Here is a tiny trained network, its code and every weight. The questions are about switching its units off for an input and a target symbol, where a switched-off unit gives its printed mean instead of its output.

import numpy as np


def w(rows, s, z=0):
    codes = np.array(rows[::2]) - 128.0
    scale = np.full(codes.shape[1], s)
    scale[-1] = z or s
    return codes * scale


def f(y):
    return np.maximum(y, 0)


def softmax(a):
    e = np.exp(a - a.max(-1, keepdims=True))
    return e / e.sum(-1, keepdims=True)


def log_softmax(a):
    a = a - a.max(-1, keepdims=True)
    return a - np.log(np.exp(a).sum(-1, keepdims=True))


def net(x, mask):
    ids = ['ΓΠΦΨΩεζηλμξ'.index(c) for c in x.split()]
    T = len(ids)
    res = E[ids] + P[:T]
    q, k, v = (res @ M[0].T for M in (Q, K, V))
    z = softmax(np.where(np.tri(T) > 0, q @ k.T / 3**0.5, -1e9)) @ v
    res = res + np.where(mask[0], z, O[0][:, -1]) @ O[0][:, :-1]
    y = f(res @ A[0][:, :-1].T + A[0][:, -1])
    res = res + np.where(mask[1:17], y, B[0][:, -1]) @ B[0][:, :-1]
    return log_softmax(res[-1] @ U[:, :-1].T + U[:, -1])


Q, K, V, O, A, B = {}, {}, {}, {}, {}, {}
E = w([
[123,123,155,3],'Γ',
[172,128,161,156],'Π',
[208,99,73,85],'Φ',
[179,199,173,68],'Ψ',
[191,119,85,2],'Ω',
[52,64,112,126],'ε',
[141,170,153,173],'ζ',
[218,173,83,200],'η',
[31,171,223,103],'λ',
[35,204,41,145],'μ',
[49,103,52,204],'ξ',
],0.019)
P = w([
[113,109,168,106],'0',
[107,100,155,94],'1',
[40,202,45,163],'2',
[115,86,151,76],'3',
[32,183,61,180],'4',
[120,87,138,68],'5',
[2,171,92,186],'6',
[121,87,150,80],'7',
[20,168,74,171],'8',
[115,81,152,78],'9',
[21,166,72,168],'10',
[117,80,152,79],'11',
[43,170,66,167],'12',
[120,83,152,80],'13',
],0.0072)
Q[0] = w([
[100,255,83,79],'H1',
[108,170,91,177],'H1',
[31,207,53,213],'H1',
],0.0064)
K[0] = w([
[1,126,135,176],'H1',
[155,214,47,202],'H1',
[40,138,124,152],'H1',
],0.0097)
V[0] = w([
[83,146,149,123],'H1',
[2,162,149,168],'H1',
[170,172,69,159],'H1',
],0.0098)
O[0] = w([
[222,139,181,50,162],'H1',
[44,188,141,213,253],'H1',
[244,254,67,168,134],'H1',
],0.0071)
A[0] = w([
[133,51,110,96,122],'N1',
[115,125,106,68,121],'N2',
[133,147,123,130,244],'N3',
[141,150,179,81,85],'N4',
[171,107,186,87,237],'N5',
[153,75,63,245,120],'N6',
[91,184,130,97,205],'N7',
[82,104,173,119,254],'N8',
[147,207,108,189,102],'N9',
[94,66,120,195,127],'N10',
[118,108,47,90,155],'N11',
[226,120,136,159,101],'N12',
[68,149,109,122,229],'N13',
[166,157,116,151,248],'N14',
[139,166,195,159,68],'N15',
[95,137,100,174,142],'N16',
],0.012,0.0057)
B[0] = w([
[67,36,92,76,181],'N1',
[124,164,84,84,170],'N2',
[202,118,168,201,190],'N3',
[175,173,239,33,156],'N4',
[190,44,227,159,193],'N5',
[130,218,240,6,215],'N6',
[134,144,147,213,221],'N7',
[54,132,127,196,217],'N8',
[124,74,54,109,239],'N9',
[116,142,113,1,193],'N10',
[55,177,57,125,185],'N11',
[198,118,40,147,163],'N12',
[101,155,49,164,252],'N13',
[128,103,111,164,195],'N14',
[49,191,138,107,163],'N15',
[210,177,137,134,225],'N16',
],0.0065,0.012)
U = w([
[110,95,218,53,41],'Γ',
[192,1,189,211,126],'Π',
[164,3,64,170,88],'Φ',
[199,188,240,66,106],'Ψ',
[149,143,123,10,90],'Ω',
[47,59,72,127,91],'ε',
[151,85,142,206,254],'ζ',
[215,174,119,111,149],'η',
[84,98,172,172,150],'λ',
[125,112,63,200,92],'μ',
[113,239,113,62,142],'ξ',
],0.0083,0.0081)

Each question gives the input, a string of symbols that net reads in full, and the target symbol t.
The units are the heads (3 rows each of Q, K, V and O) and the neurons (one row each of A and B). Each row of codes is followed by its name. A weight is (code - 128) times the scale printed after its matrix; where a second scale follows, it is the last column's (O, A, B and U).
mask holds one flag per unit, heads first, then neurons. A switched-off unit (its flag False) gives its mean, the last column of its rows in O or B, instead of its output. The means were averaged over made-up inputs and are rounded, as every weight is.
A unit's drop is (log p(t) with every unit on - log p(t) with that unit switched off) / (log p(t) with every unit on - log p(t) with every unit switched off).
The circuit of an input: a set's keep is (log p(t) with only the set's units on - log p(t) with every unit switched off) / (log p(t) with every unit on - log p(t) with every unit switched off). Starting from the 12 units with the biggest drops (on a tie, the unit counted first), units are removed one at a time, each time the one whose removal leaves the highest keep (on an exact tie, the one counted first), for as long as the keep stays at least 0.8.
circuit, biggest first: the units of the circuit, biggest drop first
top k neurons: the k neurons with the biggest drops, biggest first
drop of u: that unit's drop, to one decimal
input ζ Π η Π λ Φ ξ Ψ ζ Ψ ε λ λ, target λ: circuit, biggest first : (N8; H1)
input Ψ Φ Ψ Ψ Ψ, target Ψ: circuit, biggest first : (H1; N4; N13)
input Ω Φ μ, target μ: top 2 neurons : (N9; N7)
input ζ ε ξ ε Ψ Ψ ξ ζ η, target ξ: top 3 neurons : (N6; N15; N5)
input Ω ξ λ Π ξ Ψ, target Ψ: circuit, biggest first : (N4; N5)
input Φ Φ Φ ε Φ Π ζ ξ Ψ ξ ε, target ξ: top 3 neurons : (N10; N9; N5)
input ξ ξ ξ Ω ζ λ η Φ Φ λ Π λ μ Γ, target Γ: top 3 neurons : (N5; N4; N1)
input λ η Ψ, target λ: top neuron : (N6)
input Φ ε η, target η: top 2 neurons : (N6; N12)
input Ω ξ ξ ξ ζ ξ Ψ Ω ε ζ Ψ Π ξ, target ξ: drop of N6 : 0.5
input Φ λ Ψ μ μ Ω Ω Π, target Π: drop of H1 : 0.3
input ξ μ Ω μ, target μ: drop of H1 : 0.1
input Ψ Ψ Φ ξ ξ η Ψ λ, target λ: drop of N8 : 0.3
